In the rows, 128 means zero.
Each row of numbers stands for one object and depends on some of the facts below. Use the named rows to name the rest.

There are 3 kinds of fact about the objects: π, Ω, ξ.
π(britres, fifo); π(patam, trastok); π(litral, kezim)
π(fligru, fletom); π(kibul, bikli); π(skosem, nilom)
π(stiga, flega); π(fanuk, dukim); π(nurak, zeroplor)
π(natrepli, rebrefles); π(giguklum, trulum); π(liben, plepega)
π(plige, nuga); π(kiski, drelo); π(flepi, fleskofem)
π(tigreka, britres); π(vutrur, taflu); π(larem, datil)
π(lavomo, kuvim); π(soflem, grilek); π(trulum, vedra)
π(plopim, nogaro); π(nuga, kleban); π(bogrem, nister)
π(kastim, kiski); π(dreflol, skidofi); π(flobim, lavomo)
π(nikol, kleklos); π(miklil, flagral); π(bipenor, fanuk)
π(rebrefles, kisa); π(dibrak, miklil); π(lusibri, plebrak)
π(studrorik, pligren); π(sedi, grupli); π(drupa, solir)
π(mavul, patam); π(fleskofem, gromo); π(tisko, geflos)
π(truram, simin); π(nilom, vipir); π(foras, kibul)
π(vipir, foras); π(kotrin, vutrur); π(puplar, stiga)
π(grupli, plige); π(simin, drupa); π(gestun, kilogras)
π(moklebik, dibrak); π(zukon, labram); π(baflam, kastim)
π(flagral, kiklam); π(grilek, bival); π(toster, flezor)
π(guri, studrorik); π(taflu, raflas); π(dolam, moklebik)
π(goplegik, binir); π(toza, truve); π(fifo, bogrem)
π(dukim, liben); π(flepir, dolam); π(binir, guvon)
π(ligruklun, reso); π(plegri, trigrem); π(klapluk, nurak)
π(mabun, fliba); π(skugraga, skobrur); π(datil, siklus)
π(gruraflun, bipenor); π(grebrim, goplegik); π(guvon, trubak)
π(pliza, skosem); π(drelo, drite); π(notrar, seskor)
π(kezim, tigreka); π(bival, flerona); π(sagol, flepir)
π(fliba, giguklum); π(nister, plopim); π(klenidril, bisku)
π(skigras, kosen); π(labram, puplar); π(grilu, sedi)
π(loskik, tisko); π(drukazo, gestun); π(truve, soflem)
π(kilogras, skigras); π(geflos, toster); π(raflas, ligruklun)
π(saken, flevo); π(flerona, kotrin); Ω(patam, tisko)
Ω(patam, flerona); Ω(patam, notrar); Ω(patam, raflas)
Ω(fligru, kiski); Ω(fligru, kisa); Ω(fligru, plebrak)
Ω(fligru, soflem); Ω(fligru, kiklam); Ω(klela, sagol)
Ω(klela, dukim); Ω(klela, nilom); Ω(skidofi, goplegik)
Ω(skidofi, kibul); Ω(skidofi, saken); Ω(skidofi, klenidril)
Ω(plige, sagol); Ω(plige, bipenor); Ω(plige, saken)
Ω(plige, natrepli); Ω(plige, geflos); Ω(plige, fletom)
Ω(plige, nurak); Ω(vutrur, zuvim); Ω(vutrur, sagol)
Ω(vutrur, geflos); Ω(flevo, zuvim); Ω(flevo, geflos)
Ω(flevo, notrar); Ω(kosen, grilek); Ω(kosen, skosem)
Ω(kosen, pligren); Ω(nuga, goplegik); Ω(nuga, kiski)
Ω(nuga, kilogras); Ω(nuga, moklebik); Ω(nuga, trubak)
Ω(nuga, flobim); Ω(nuga, grilu); Ω(nuga, bristo)
Ω(nuga, pligren); Ω(dreflol, kisa); Ω(dreflol, ligruklun)
Ω(dreflol, mabun); Ω(dreflol, soflem); Ω(miklil, kibul)
Ω(miklil, plolaklum); Ω(ledro, nogaro); Ω(ledro, flepi)
Ω(ledro, bival); Ω(ledro, plegri); Ω(ledro, litral)
Ω(mavul, plebrak); Ω(skobrur, kiski); Ω(skobrur, moklebik)
Ω(skobrur, litral); Ω(fleskofem, stiga); Ω(fleskofem, nister)
Ω(fleskofem, lusibri); Ω(simin, truve); Ω(simin, skugraga)
Ω(simin, pligren); Ω(simin, kotrin); Ω(simin, grupli)
Ω(dretrum, trigrem); Ω(dretrum, truve); Ω(dretrum, puplar)
Ω(dretrum, geflos); Ω(dretrum, plabilo); Ω(dretrum, solir)
Ω(toza, guri); Ω(toza, dukim); Ω(toza, kiski)
Ω(toza, foras); Ω(toza, notrar); Ω(siflom, sagol)
Ω(siflom, natrepli); Ω(siflom, nurak); Ω(flepir, guvon)
Ω(flepir, puplar); Ω(flepir, skidan); Ω(flepir, kisa)
Ω(flepir, raflas); Ω(binir, trigrem); Ω(binir, lavomo)
Ω(binir, nogaro); Ω(binir, lusibri); Ω(vedra, grilek)
Ω(vedra, kisa); Ω(vedra, geflos); Ω(vedra, rebrefles)
Ω(kleklos, drite); Ω(kleklos, klimus); Ω(kleklos, saken)
Ω(kleklos, skugraga); Ω(kleklos, bival); Ω(kleklos, taflu)
Ω(flagre, guri); Ω(flagre, goplegik); Ω(flagre, filora)
Ω(flagre, bristo); Ω(flagre, sestas); Ω(datil, truram)
Ω(datil, klimus); Ω(datil, saken); Ω(datil, bikli)
Ω(datil, plolaklum); Ω(grebrim, nikol); Ω(grebrim, geflos)
Ω(grebrim, seskor); Ω(grebrim, plepega); Ω(grebrim, kleban)
Ω(viplil, bisku); Ω(viplil, flagral); Ω(viplil, plolaklum)
Ω(viplil, bristo); Ω(zoflol, dukim); Ω(zoflol, siklus)
Ω(zoflol, pliza); Ω(zoflol, klenidril); Ω(zoflol, lusibri)
Ω(kezim, reso); Ω(kezim, truram); Ω(kezim, flobim)
Ω(kezim, gromo); Ω(flezor, bipenor); Ω(flezor, solir)
Ω(flezor, seskor); Ω(flezor, rebrefles); Ω(loskik, skosem)
Ω(loskik, toster); Ω(loskik, kleban); Ω(loskik, trastok)
Ω(foplen, guvon); Ω(foplen, grifis); Ω(foplen, klenidril)
Ω(foplen, skugraga); Ω(flega, zuvim); Ω(flega, baflam)
Ω(flega, filora); Ω(flega, flerona); Ω(flega, nister)
Ω(flega, skigras); Ω(flega, plopim); Ω(flega, giguklum)
ξ(britres, 355); ξ(patam, 114); ξ(litral, 114)
ξ(fligru, 114); ξ(kibul, 114); ξ(klela, 114)
ξ(skosem, 355); ξ(stiga, 114); ξ(fanuk, 114)
ξ(solir, 114); ξ(nurak, 355); ξ(natrepli, 114)
ξ(skidofi, 114); ξ(giguklum, 355); ξ(liben, 114)
ξ(plige, 355); ξ(kiski, 355); ξ(flepi, 355)
ξ(tigreka, 114); ξ(vutrur, 114); ξ(klimus, 114)
ξ(bisku, 114); ξ(larem, 114); ξ(lavomo, 355)
ξ(soflem, 114); ξ(trulum, 355); ξ(flevo, 114)
ξ(grifis, 114); ξ(plopim, 355); ξ(kosen, 114)
ξ(sestas, 114); ξ(nuga, 355); ξ(bogrem, 114)
ξ(kastim, 355); ξ(dreflol, 114); ξ(flobim, 355)
ξ(nikol, 355); ξ(miklil, 355); ξ(drite, 355)
ξ(plebrak, 114); ξ(seskor, 114); ξ(bipenor, 355)
ξ(rebrefles, 355); ξ(dibrak, 355); ξ(lusibri, 114)
ξ(studrorik, 355); ξ(trigrem, 114); ξ(sedi, 114)
ξ(ledro, 114); ξ(drupa, 114); ξ(mavul, 114)
ξ(skobrur, 114); ξ(fleskofem, 355); ξ(tisko, 355)
ξ(filora, 114); ξ(truram, 114); ξ(nilom, 114)
ξ(nogaro, 114); ξ(foras, 355); ξ(vipir, 355)
ξ(kotrin, 355); ξ(puplar, 114); ξ(bikli, 114)
ξ(kuvim, 114); ξ(grupli, 114); ξ(gromo, 114)
ξ(simin, 114); ξ(gestun, 114); ξ(trubak, 114)
ξ(moklebik, 114); ξ(zukon, 114); ξ(dretrum, 114)
ξ(baflam, 114); ξ(flagral, 114); ξ(grilek, 114)
ξ(toster, 114); ξ(guri, 114); ξ(plolaklum, 114)
ξ(taflu, 114); ξ(dolam, 355); ξ(goplegik, 114)
ξ(toza, 355); ξ(fifo, 114); ξ(dukim, 355)
ξ(siflom, 114); ξ(flepir, 114); ξ(binir, 114)
ξ(pligren, 355); ξ(siklus, 114); ξ(ligruklun, 355)
ξ(vedra, 355); ξ(plegri, 355); ξ(klapluk, 355)
ξ(mabun, 114); ξ(kleklos, 355); ξ(flagre, 355)
ξ(skugraga, 114); ξ(datil, 355); ξ(bristo, 355)
ξ(zuvim, 114); ξ(gruraflun, 114); ξ(grebrim, 355)
ξ(guvon, 114); ξ(plabilo, 114); ξ(skidan, 355)
ξ(trastok, 114); ξ(pliza, 114); ξ(drelo, 114)
ξ(kisa, 114); ξ(notrar, 355); ξ(kleban, 114)
ξ(viplil, 114); ξ(zoflol, 114); ξ(kezim, 114)
ξ(bival, 114); ξ(sagol, 355); ξ(fliba, 114)
ξ(nister, 114); ξ(kiklam, 114); ξ(klenidril, 114)
ξ(skigras, 114); ξ(reso, 355); ξ(labram, 114)
ξ(grilu, 114); ξ(fletom, 355); ξ(flezor, 114)
ξ(loskik, 114); ξ(foplen, 114); ξ(drukazo, 355)
ξ(truve, 114); ξ(flega, 114); ξ(kilogras, 114)
ξ(geflos, 114); ξ(zeroplor, 114); ξ(raflas, 355)
ξ(saken, 355); ξ(plepega, 114); ξ(flerona, 355)

Some rows with their names:
puplar: [129 112  96 115 119 157 110 118 132 109 143 134 136 132 116 118 140 150
 146  92 131 142 121 154 122 140 131 139 152]
grupli: [164 163  70 101 127 230 116 143  70 127 114  67 126 118 176 114  93 177
 150  59 113  99 161 149 120 130 149 183 154]
klela: [ 99 141 157 142 162  97 106 140 120 136 122 149  89 126 125 121 111 119
 124 103 102 116 136 102 116 108  70  91 153]
dukim: [140 116 171 129 112  83 130 153 114  76 166 175 191 153 135  81 149  82
  86 122 180 153 134 141  73 206 151 171  63]
fanuk: [121 148 146 128 140  78 110 173 114  89 140 170 159 156 118  94 155  85
 117  68 174 202 133 133  59 166 118 155 100]
skugraga: [152 141 111 111 106 140 151 130 138 125 141 123 135 110 109 113 124 145
 138 118 141 129 124 140 106 140 139 121 135]
fifo: [152 144 124 195 166 122 122 138 109 154 107 161 127 120 107 121 182 168
 142 153 111 172 143 171 187 152  97 135 201]
britres: [166 132 134 211 159 105 135 126 109 157 108 151 130 133 126 114 174 140
 101 185 107 145 153 170 204 177 118 147 143]
dreflol: [ 43  85  62 137 152 118  68  97 100 145  96 126 100 144  88 154 149 105
 160 111  93 185 150 176 119 118  96  91  84]
grilek: [131 129  72  89 152 117 136 112 139  82 119  97 141 112 129 145 112 128
  98  85 142 168  77 137 174 103 158 142 157]
dibrak: [121 140 171 118  66 130 135  43 146 113 137  89  59 134 148 147 153 124
  95 199 106 161 171  89 126 152  94 151  82]
flerona: [130  40 171  94 138  83 131  94 149 107 147 114 151 129 173 124  71  97
  49 151 128 111 104 170 188 108 159 150 147]
loskik: [119 201  63 153 191 122  92 149 140  63  95 112 102 137 162 202 154 140
  99  82 128 158 104  11 159 134  81 137 140]
bisku: [135 162 161 127 118 151 182 157 139 177  95 128 143 123 136 152 127 120
 175 148 185 139 116 153 100  65 165 124 148]
grifis: [129 145 122 122 121 152 155 122 139 133 133 139 145  99 100 119 122 160
 154 112 135 122 114 142 103 133 144 115 141]
trulum: [139 122 145 146 134 116 121 118 110 127 121 117 122 142 148 132 124 109
 116 150 119 114 141 117 132 145 134 141  84]
taflu: [189 133 104  68 123  89 181 123 151 139 117  88 126  74  88 105 106 139
 112 110 122 158  89 157 138 108 156 118 159]
kiski: [138 108 116 133 105 138 129 111 119 142 133 117 148 139 138 123 138 115
 118 151 132 121 140 163 127 144 159 153  86]

Which object is each row?
No name comes twice in this set of rows, the named rows included.
[128  79 199 150 138  79  92 121 104 134 148 147 105 132 141  94 100 100
  78 145  83  77 156 113 141 148  72 115 125] : fleskofem
[163 201 148 163 159  95 162 182 117 206  68 108  93 133 141 140 162  94
 160 149 141 199 162 156 124  86 111 110 168] : kezim
[145 147 135 112 131  95 108 145 103 136 137 123  90 115  96  69 113 135
 119  78  81 127 152 119 110 152  72 104 149] : binir
[144 142 133 138 132  92 123 134 120  75 148 153 182 160 142 109 148 101
  88 116 178 143 121 109 114 199 152 185  73] : bipenor
[130 167 116 123 147 101 104 145 109 142 113 118  91 124 122 122 130 122
 135  98 102 151 144 103 116 130  93 109 139] : simin
[141 156 142 133 155 150 107 156  60 165  84  71  97 146 184 137  91  97
 131 133 111  88 190 136 141 114 124 150  76] : nuga
[163 170 138 115 108 139 176 161 143 170 101 106 135 133 146 140 137 117
 163 127 170 162 135 152 104  84 170 137 147] : truram
[ 82 118 122 158 167 103 101 121 108 131 110 130 106 130 123 156 113 105
 100 155 103 101 137  83 150 142 110 113  65] : vedra
[153 170 159 144 119 131 202 153 143 193  90  95 146 128 148 168 134  91
 146 203 189 125 118 141 131  71 210 136  97] : reso
[133 188 151 112 123 163 193 165 155 199  87 114 139 121 137 158 134 116
 188 161 186 152 123 138 100  46 185 117 130] : gromo
[130  82 180 105 102 146 119 125 132 111 184 169 143 124 132  81 111 153
 115 101 123  98 134 159 117 142 117 132 181] : stiga
[105 170  64 138 160 200 116 134 149  66 120 132 150 116 149 189 118 173
 121 104 147  99  92  49 147 137 134 151 151] : kleban
[114 122 188 152 150  97 122 141 109 161 110 139 112 139 156 138 110  83
 118 160 118  98 150 112 131 115 112  98  91] : flagre
[137 148 148  82  40 163 156  61 169 123 130  86  81 127 126 137 159 161
 141 155 139 208 163 129  87 131 110 145 141] : moklebik

The same objects again, as new rows of numbers:
Named rows:
skobrur: [116 107 110 116 132 106 197 125 122 118 138 128 121  96 109 107 129 122
 159 145 122 115 132 129 125 144 151]
patam: [107 120 108 121 144 102 198 164 116 111 120 133 130 108 111 154 143 118
 114 168 121 123 128 162 125 128 152]
pligren: [189 163 138 151 110 133 120 116 157 117 137 120 113 119 174 113 124 148
 151 108 153 124 130 102 123 116 120]
raflas: [184 229 181 135 182 114 129 176 116 114 181 121 163 176 161 147 111 125
 187 104 117 125 107 114 117 113 126]
plegri: [136 125 131 119 109 113 115 113 161 136 139 125 159 155 146 124 109 125
 109 104 127 145 117 112 122 154 113]
saken: [142 134 154 154 113 132  93 111 177 122 130 128 159 149 144 128 105 162
 109 113 126 152 118 111 121 155 103]
siflom: [108 107 117 123 157 112 133 117 112 114 117 127 122 101 113 160 141 121
 117 141 119 118 110 142 124 117 123]
moklebik: [144 115 123 120 115 173 174 114 121 156 167 126 117 116 112 104 122 132
 110 124 177 119 168 104 144 153 103]
datil: [106 111 110 116 117 107 153 110 151 120 146 154 143 105 156 121 132 158
 153 108 119 140 100 148 121 180 157]
skidan: [157 178 159 117 113 109 127 125 152 120 122 124 115 146 162 137 137 115
 131 109 123 121 112 113 125 116 140]
skosem: [147 164 176 131 111 114  94 116 161 114 122 124 125 144 138 123 161 123
 137 110 137 143 120 107 119 108 123]
binir: [101 107 117 112 152 111 158 123 122 116 115 127 128  92 106 152 142 112
 109 147 113 123 121 156 123 130 123]
trastok: [112 126 134 139 133 132  94 122 117 117 121 123 112 108 108 125 140 122
 150 134 134 117 138 105 121 114 110]
bisku: [142 114 104 121 120 164 137 124 116 147 136 122 115 102 105 102 102 147
 133 109 126 119 157 137 123 126 103]
zukon: [107 104 119 117 116 116 109 117 122 162 118 123 132 150 105 118 131 118
 106 147 119 131 114 116 150 108 115]
dretrum: [102 112 119 122 170 111 154 115 122 112 111 122 119 100 107 168 165 118
 138 167 122 125 112 115 125 116 143]
kotrin: [148 193 144 158 141 107  98 126 120 115 161 129 114 145 138 138 112 176
 208 104 122 115 101 113 126 142 123]
goplegik: [159 112 117 132 123 171 144 116 125 142 141 123 128 116 111 111 110 131
 105 114 151 119 150 127 120 152  99]

Name these rows:
No name comes twice in this set of rows, the named rows included.
[166 222 155 143 111 112 125 195 115 118 159 124 127 218 160 131 101 124
 129 111 121 120 117 171 125 128 121] : flerona
[106 147 189 124 126 145  98 116 128 118 140 123 140 234 213 184 132 132
 107 104 152 131 152 106 133 130 103] : sagol
[215 170 146 124 114 127 149 121 162 128 154 122 123 156 157 106 117 117
 117 113 151 122 140 112 119 151 134] : kiski
[110 107 111 110 151 113 194 173 111 120 123 147 121 104 136 134 143 116
 111 156 119 117 150 189 125 110 158] : flega
[115 115 116 120 115 112 185 117 149 132 162 138 148  99 128 111 154 139
 131  98 121 161 112 142 117 159 117] : miklil
[112 130 116 159 212 108 103 131 110 124 171 122 145 103 115 134 101 198
 198 112 122 122 111 113 129 135 109] : taflu

The same objects again, as new rows of numbers:
Some objects and their rows:
bikli: [122 120 130 149 148 114 168 155 142  98 111 164 169 106 136 121 140 130
 125 107 114 112 146 116 145 137 118 108 118 121 114 110 115 129 123 142
 110  98 102 122 133 126 147 129 128 156]
sedi: [103 112 133 130 144 134 131 143 128 126 127 135 132 134 129 113 127 124
 127 135 121 112 138 110 137 133 109 139 131 146 110 141 136 139 115 137
 112 146 150 151 143 126 142 145 108 108]
seskor: [117 127 118 109 134 149 152 152 146 111 121 146 141 144 135 125 124 169
 120 142 163 118 123 120 115  85 100 114 118 142 132 162 146 117 121 105
 135 125 139 160 160 108 151 149 103 123]
klenidril: [128 149 125 116 145 123 151 143 128 128 123 117 141 154 147  94 146 137
 126 129 107 109 140 110 137 129 106 129 101 131 103 126 132 143 116 161
 118 133 140 152 147 154 136 149 131 120]
gestun: [ 99 105 137 125 141 137 135 141 132 125 126 135 132 133 133 117 130 132
 128 130 128 119 134 113 143 135 114 132 133 146 111 143 137 139 108 138
 116 149 151 152 143 123 141 144 111 119]
simin: [ 80  84 143 165 134 150 126 127 137 127  97 198 150 103 110 138 159  98
 140 115 143 102 127 133 167 140 129 142 161 144 116 119 123 126 118 114
 101 136 141 135 123 107 133 129 105 141]
zuvim: [147 118 117  90 104 125 143 157 154 112 148  91 103 142 150 124 149 143
 129 111 119 114 101 110 114  95 122 148 108 135 133 118 141 124 122 123
 158 145 139 124 166 123 150 125 132 141]
plebrak: [126 104 130 128 115 109 149 134 139  88 151 130  94 137 159 139 103 148
 118 138 108 131 122 114  99 108 138 143 140 136 125 130 139 115  82 112
 143 124 113 135 135  90 137 131 135 134]
dretrum: [ 81  84 135 143 117 171 110 139 152 129  96 185 138 104  99 143 169  96
 143 115 170  88 106 138 161 127 119 147 160 149 122 121 131 114 130  92
 116 148 163 131 135 105 139 123  90 140]
drelo: [101 106 136 133 135 136 138 142 130 127 127 135 132 133 135 118 125 128
 122 137 128 118 134 109 134 128 116 133 130 148 111 145 138 137 106 131
 119 146 144 149 134 121 139 144 108 112]
trastok: [119 106 121 130  99 136 155 128 147 110 133 154 119 134 155 140 117 154
 128 134 132 126 113 123 120  93 129 127 133 142 136 133 132 117 109 101
 127 123 117 136 157  91 150 129 124 146]
grebrim: [ 89 115 135 126 122 197  84 116 145 129  90 172 121 112  94 152 164  92
 154 140 155  81 100 152 171 106 112 157 149 155 111 122 109 102 149 113
 121 157 160 139 115 106 113 112  93 133]
raflas: [142 131 155  89 101 123  78 143 150  89 137  78 117 117 195 150 143 161
 105 178  97  97  46 145  86 112 118 175 100 144 152 121 115 130 128 128
 110 131 112 131 117 144 115 160 129 135]
sagol: [139 173 114  79 147 162 122 135 129 126 118  95 130 158 126 112 144 146
 138 144 117 100 114 124 135  85  86 129  92 138 100 138 118 119 156 172
 143 143 151 158 149 149 129 131 123 120]
studrorik: [121 103 124 119 113 150 118 121 127 113 127 123 116 127 146 145 125 121
 144 145  99 107 106 116 136  98 125 147 129 153 119 119 109 120 139 147
 123 138 119 121 125 104 126 116 125 143]
nurak: [131 143 121  92 145 161 129 137 135 121 120 112 148 138 130 125 124 152
 132 150 126 101 116 121 138  83  95 113  95 147 121 143 116 119 153 160
 127 129 137 148 139 135 133 130 116 127]
saken: [132 167 122 105 158 150 138 126 120 126 117 112 160 154 148 108 134 148
 135 150  93 102 132 119 150 104  97 117  91 144 100 131 102 139 141 187
 112 114 121 158 135 154 127 136 138 128]
flerona: [149 102 139  84  82 130 103 140 129 109 160  70 134 133 150 144 133 117
 118 169  80  65  51 105 104  94 113 165  86 138 168 102 132 117  96 145
 147 133 120  99 120 138 116 140 134 127]

Rows to name:
No name comes twice in this set of rows, the named rows included.
[128 134 132 132 150 137 147 147 136  99 109 153 169 102 129 139 136 134
 134 129 101  94 128 121 147 111 105 109 111 128 117 115  97 105 147 162
 111  93  91 119 119 122 133 119 124 154] : drite
[147 136  86 102 111 131 107 149 109  95 131  69 113 128 113 132 105 132
 148 105  61 108  85  99 110 105  98 171 116 164 111 120 115 107 155 162
 160 173 147 105 139 116 159  94 129 148] : plopim
[117 118 156 120 151 153 119 142 147 107 124 142 122 108 126 147 152 102
 129 133 128  97 138 135 146 110 124 126 120 128 100 119 115  99 148 147
 140 116 122 127 104 110 106 111 118 129] : britres
[110 118 127 126 111 130 133 112 136 113 137 128  80 156 157 127 133 129
 128 142 111 123 113 128 115 109 137 166 143 136 111 127 134 120  90 113
 141 146 144 155 148 106 121 130 139 126] : mabun
[104 122 109 131 147 127 134 143 114 118 115 137 136 135 115 114 112 132
 136 118 113 125 127 107 132 136 108 139 135 155  98 149 136 135 114 136
 120 159 150 152 142 118 156 134 115 119] : bogrem
[ 88  70 156 133  99 162  82 119 116 144 129 135 154 116  71 147 167  31
 138 161  86  23  76 101 167 129 112 175 129 150 157  84 133 110  68 148
 126 137 144 103  83 137  86 131 121 112] : toza
[119 153 122 126 151 125 157 127 129 128 113 134 144 159 152  97 144 147
 127 142 115 109 145 120 136 122 109 123 111 135 106 137 126 149 114 157
 107 123 137 170 159 144 136 151 135 120] : skugraga
[128 143 136 132 156 121 139 149 130  79 120 147 140 112 135 136 113 137
 120 148 100 104 130 126 118 101 105 117 111 123 114 121 112  91 117 149
 124  88  87 138 104 108 115 125 135 142] : pligren
[110 130 150 108 127 144 105 123 119 121 119 121 171 130 157 133 127 144
 111 197  99  80  87 129 124 104  95 137 104 150 150 130 121 138  96 151
  91 105 110 149 113 147 108 170 112 122] : kotrin
[125 156 128 121 150 145 121 137 133  87 104 144 121 126 126 138 135 135
 130 150 117 102 119 144 120  90 105 128 117 123 106 129 110  84 127 135
 140 112 114 153 107 104 107 116 128 134] : skosem
[105  63 136 126  92 146 106 135 142 131 144 128 102 116 131 140 142  91
 145 110 125 110  98 107 143 135 139 172 151 165 120 124 139 131 124 108
 137 180 159 109 137  97 148 117 111 129] : patam

